Below are the code and all the weights of a small trained network. Each question names an input and a target symbol and asks about switching units off, where a switched-off unit gives its printed mean instead of its output.

import numpy as np


def w(rows, s, z=0):
    codes = np.array(rows[::2]) - 128.0
    scale = np.full(codes.shape[1], s)
    scale[-1] = z or s
    return codes * scale


def f(y):
    return y / 2 * (1 + np.tanh(0.7978845608 * (y + 0.044715 * y**3)))


def softmax(a):
    e = np.exp(a - a.max(-1, keepdims=True))
    return e / e.sum(-1, keepdims=True)


def log_softmax(a):
    a = a - a.max(-1, keepdims=True)
    return a - np.log(np.exp(a).sum(-1, keepdims=True))


def net(x, mask):
    ids = ['Ωαζηξπψ'.index(c) for c in x.split()]
    T = len(ids)
    res = E[ids] + P[:T]
    r = res
    for j in range(2):
        rows = slice(4 * j, 4 * j + 4)
        q, k, v = (r @ M[0][rows].T for M in (Q, K, V))
        z = softmax(np.where(np.tri(T) > 0, q @ k.T / 4**0.5, -1e9)) @ v
        o = O[0][rows]
        res = res + np.where(mask[j], z, o[:, -1]) @ o[:, :-1]
    y = f(res @ A[0][:, :-1].T + A[0][:, -1])
    res = res + np.where(mask[2:10], y, B[0][:, -1]) @ B[0][:, :-1]
    return log_softmax(res[-1] @ U[:, :-1].T + U[:, -1])


Q, K, V, O, A, B = {}, {}, {}, {}, {}, {}
E = w([
[42,182,199,140,126],'Ω',
[102,117,122,111,231],'α',
[149,151,223,41,146],'ζ',
[144,231,109,109,163],'η',
[142,219,163,133,152],'ξ',
[150,105,209,60,233],'π',
[142,184,54,136,251],'ψ',
],0.013)
P = w([
[80,163,148,108,105],'0',
[119,135,145,20,248],'1',
[94,123,126,143,86],'2',
[186,159,176,70,178],'3',
[125,106,79,86,48],'4',
[27,107,106,65,188],'5',
[99,99,153,234,125],'6',
[224,130,209,102,131],'7',
],0.013)
Q[0] = w([
[215,44,85,249,29],'h0',
[159,225,164,144,161],'h0',
[173,92,180,183,182],'h0',
[175,131,156,106,162],'h0',
[73,109,64,166,135],'h1',
[108,159,131,161,220],'h1',
[123,225,126,22,148],'h1',
[162,88,62,131,114],'h1',
],0.019)
K[0] = w([
[63,248,199,60,231],'h0',
[177,129,115,233,108],'h0',
[95,105,178,199,197],'h0',
[152,86,188,134,101],'h0',
[109,145,101,23,109],'h1',
[70,56,62,124,82],'h1',
[255,70,99,170,52],'h1',
[133,228,113,126,121],'h1',
],0.018)
V[0] = w([
[59,36,114,112,188],'h0',
[212,77,253,130,39],'h0',
[194,207,55,202,155],'h0',
[94,132,112,204,43],'h0',
[122,132,134,123,59],'h1',
[199,181,90,183,149],'h1',
[185,138,166,64,151],'h1',
[124,223,119,91,96],'h1',
],0.014)
O[0] = w([
[130,125,9,151,173,81],'h0',
[184,91,212,68,211,88],'h0',
[36,146,216,200,96,66],'h0',
[93,202,140,87,112,199],'h0',
[109,127,169,114,131,130],'h1',
[56,137,122,173,159,38],'h1',
[186,127,157,185,140,133],'h1',
[94,172,183,146,88,254],'h1',
],0.014,0.0078)
A[0] = w([
[100,124,104,162,48,214],'n0',
[143,83,124,160,127,153],'n1',
[125,148,72,104,152,58],'n2',
[87,168,118,143,191,5],'n3',
[99,90,135,76,130,27],'n4',
[145,128,173,142,44,142],'n5',
[148,129,63,123,55,208],'n6',
[138,113,73,149,6,138],'n7',
],0.017,0.0024)
B[0] = w([
[184,193,129,185,196,215],'n0',
[139,147,61,50,116,137],'n1',
[132,116,115,173,4,178],'n2',
[140,68,177,127,134,151],'n3',
[155,169,123,179,131,158],'n4',
[124,104,56,81,150,252],'n5',
[58,107,124,185,234,185],'n6',
[112,69,211,47,30,198],'n7',
],0.012,0.022)
U = w([
[176,224,179,170,3,110],'Ω',
[98,75,125,179,92,197],'α',
[178,84,203,121,139,46],'ζ',
[95,187,71,174,217,244],'η',
[33,62,184,22,151,197],'ξ',
[166,102,91,173,141,79],'π',
[126,121,218,175,110,2],'ψ',
],0.0043,0.0024)

Each question gives the input, a string of symbols that net reads in full, and the target symbol t.
The units are the heads (4 rows each of Q, K, V and O) and the neurons (one row each of A and B). Each row of codes is followed by its name. A weight is (code - 128) times the scale printed after its matrix; where a second scale follows, it is the last column's (O, A, B and U).
mask holds one flag per unit, heads first, then neurons. A switched-off unit (its flag False) gives its mean, the last column of its rows in O or B, instead of its output. The means were averaged over made-up inputs and are rounded, as every weight is.
A unit's drop is (log p(t) with every unit on - log p(t) with that unit switched off) / (log p(t) with every unit on - log p(t) with every unit switched off).
The circuit of an input: a set's keep is (log p(t) with only the set's units on - log p(t) with every unit switched off) / (log p(t) with every unit on - log p(t) with every unit switched off). Starting from all 10 units, units are removed one at a time, each time the one whose removal leaves the highest keep (on an exact tie, the one counted first), for as long as the keep stays at least 0.8.
units of the circuit, in order: the units of the circuit, biggest drop first
most important unit: the unit with the biggest drop
k most important neurons: the k neurons with the biggest drops, biggest first
heads that matter: for each layer, one digit per head in row order, 1 if its drop is at least 0.15 and else 0, layers parted by /
input Ω Ω η α, target η: units of the circuit, in order : [h0; n7; n0; h1]
input ξ Ω α Ω ξ Ω ξ α, target ξ: 2 most important neurons : [n0; n2]
input ψ ζ Ω ξ ξ ψ, target ξ: units of the circuit, in order : [n0]
input η π ξ Ω Ω π, target Ω: heads that matter : 10
input Ω Ω Ω η η ξ η Ω, target η: heads that matter : 11
input Ω η ξ Ω ζ η, target ζ: heads that matter : 11
input ζ π α, target α: units of the circuit, in order : [n7; n6; h0; n2]
input ψ Ω ξ Ω ξ ζ ζ, target ζ: 2 most important neurons : [n5; n6]
input ξ Ω ξ ξ ζ ψ, target ζ: units of the circuit, in order : [h0; h1]
input Ω α ξ Ω, target ξ: units of the circuit, in order : [n5; h0]
input Ω Ω η Ω ξ η ζ ξ, target ζ: heads that matter : 10
input Ω Ω ξ ζ, target ξ: units of the circuit, in order : [h0; n5]
input ψ Ω Ω α ξ η π η, target π: heads that matter : 11
input ζ Ω Ω Ω Ω, target ξ: most important unit : n0
input Ω ψ Ω ζ Ω Ω ξ π, target ξ: 2 most important neurons : [n0; n2]
input Ω ψ Ω η, target Ω: units of the circuit, in order : [n2; h0; n5]
input Ω Ω α Ω Ω η η η, target η: units of the circuit, in order : [h0; n0; n5]
input η Ω η η Ω ζ, target Ω: heads that matter : 10
input Ω Ω ξ Ω Ω Ω ζ α, target ζ: heads that matter : 10
input Ω η ζ ζ ψ η, target ψ: most important unit : n7
input Ω ξ ψ Ω, target ψ: 3 most important neurons : [n7; n0; n6]
input Ω Ω π Ω, target π: heads that matter : 11
input Ω α α Ω ξ ξ ξ, target η: 4 most important neurons : [n7; n5; n2; n3]
input α π Ω Ω Ω ξ ξ, target η: heads that matter : 10
input ψ α η η ψ, target ψ: heads that matter : 11
input ζ α Ω ξ α Ω π, target π: 2 most important neurons : [n7; n1]
input Ω η ξ Ω Ω ξ, target Ω: 2 most important neurons : [n5; n6]
